Below is a small trained network, with its code and all its weights. Each question gives an input and a class and asks what happens when units are switched off, that is, made to give their printed mean instead of their output.

import numpy as np


def w(rows, s, z=0):
    codes = np.array(rows[::2]) - 128.0
    scale = np.full(codes.shape[1], s)
    scale[-1] = z or s
    return codes * scale


def f(y):
    return np.maximum(y, 0)


def log_softmax(a):
    a = a - a.max(-1, keepdims=True)
    return a - np.log(np.exp(a).sum(-1, keepdims=True))


def net(x, mask):
    res = np.array(x, float).reshape(1, 5) / 4 @ E
    y = f(res @ A[0][:, :-1].T + A[0][:, -1])
    res = res + np.where(mask, y, B[0][:, -1]) @ B[0][:, :-1]
    return log_softmax(res[-1] @ U[:, :-1].T + U[:, -1])


A, B = {}, {}
E = w([
[236,173,91,119],'x0',
[128,128,126,132],'x1',
[139,168,210,171],'x2',
[69,248,108,127],'x3',
[131,130,112,155],'x4',
],0.014)
A[0] = w([
[96,154,154,147,138],'n0',
[37,160,106,112,162],'n1',
[220,127,104,111,159],'n2',
[174,219,107,86,114],'n3',
[114,44,87,84,200],'n4',
[109,56,150,158,207],'n5',
[130,195,68,92,123],'n6',
[61,101,9,59,224],'n7',
[181,84,181,139,201],'n8',
[179,89,92,100,115],'n9',
[123,95,14,76,254],'n10',
[43,159,172,148,199],'n11',
[235,141,158,140,173],'n12',
[99,60,188,163,213],'n13',
[120,241,182,153,126],'n14',
[161,147,199,183,133],'n15',
],0.016,0.0067)
B[0] = w([
[84,172,136,140,181],'n0',
[79,214,65,190,214],'n1',
[170,34,110,43,235],'n2',
[201,189,82,22,231],'n3',
[192,59,110,208,235],'n4',
[193,128,213,213,224],'n5',
[168,173,40,83,209],'n6',
[251,175,52,235,248],'n7',
[80,18,171,125,226],'n8',
[162,46,82,112,203],'n9',
[223,60,46,170,251],'n10',
[29,205,150,193,243],'n11',
[96,26,144,17,244],'n12',
[167,106,246,246,243],'n13',
[62,223,124,35,254],'n14',
[96,118,199,59,209],'n15',
],0.02,0.015)
U = w([
[168,132,182,191,251],'0',
[140,78,116,121,77],'1',
[93,178,86,199,132],'2',
[163,175,98,95,225],'3',
[70,113,246,169,113],'4',
[124,100,226,65,36],'5',
[63,204,190,146,77],'6',
[106,179,158,50,33],'7',
],0.012,0.0025)

Each question gives the input, the list of numbers given to net, and the class t.
The units are the neurons (one row each of A and B). Each row of codes is followed by its name. A weight is (code - 128) times the scale printed after its matrix; where a second scale follows, it is the last column's (A, B and U).
mask holds one flag per neuron, in row order. A switched-off neuron (its flag False) gives its mean, the last column of its row in B, instead of its output. The means were averaged over made-up inputs and are rounded, as every weight is.
A unit's drop is (log p(t) with every unit on - log p(t) with that unit switched off) / (log p(t) with every unit on - log p(t) with every unit switched off).
The circuit of an input: a set's keep is (log p(t) with only the set's units on - log p(t) with every unit switched off) / (log p(t) with every unit on - log p(t) with every unit switched off). Starting from the 12 units with the biggest drops (on a tie, the unit counted first), units are removed one at a time, each time the one whose removal leaves the highest keep (on an exact tie, the one counted first), for as long as the keep stays at least 0.8.
circuit, biggest first: the units of the circuit, biggest drop first
k most important neurons: the k neurons with the biggest drops, biggest first
drop when u is switched off: that unit's drop, to one decimal
input [0,-6,-8,6,7], class 2: circuit, biggest first => n1
input [0,4,3,-7,3], class 4: 3 most important neurons => n13, n3, n5
input [5,8,1,-6,-3], class 5: 2 most important neurons => n7, n12
input [-6,-6,1,-1,-1], class 4: 2 most important neurons => n10, n7
input [-1,0,-7,0,-3], class 0: 4 most important neurons => n7, n14, n11, n4
input [0,4,-4,-2,-4], class 0: 2 most important neurons => n12, n7
input [0,-3,-6,1,5], class 2: 2 most important neurons => n7, n13
input [1,6,5,-6,-6], class 5: drop when n11 is switched off => 0.4
input [4,4,2,-7,6], class 5: drop when n9 is switched off => 0.0
input [-1,-7,5,7,-5], class 6: drop when n11 is switched off => 0.4
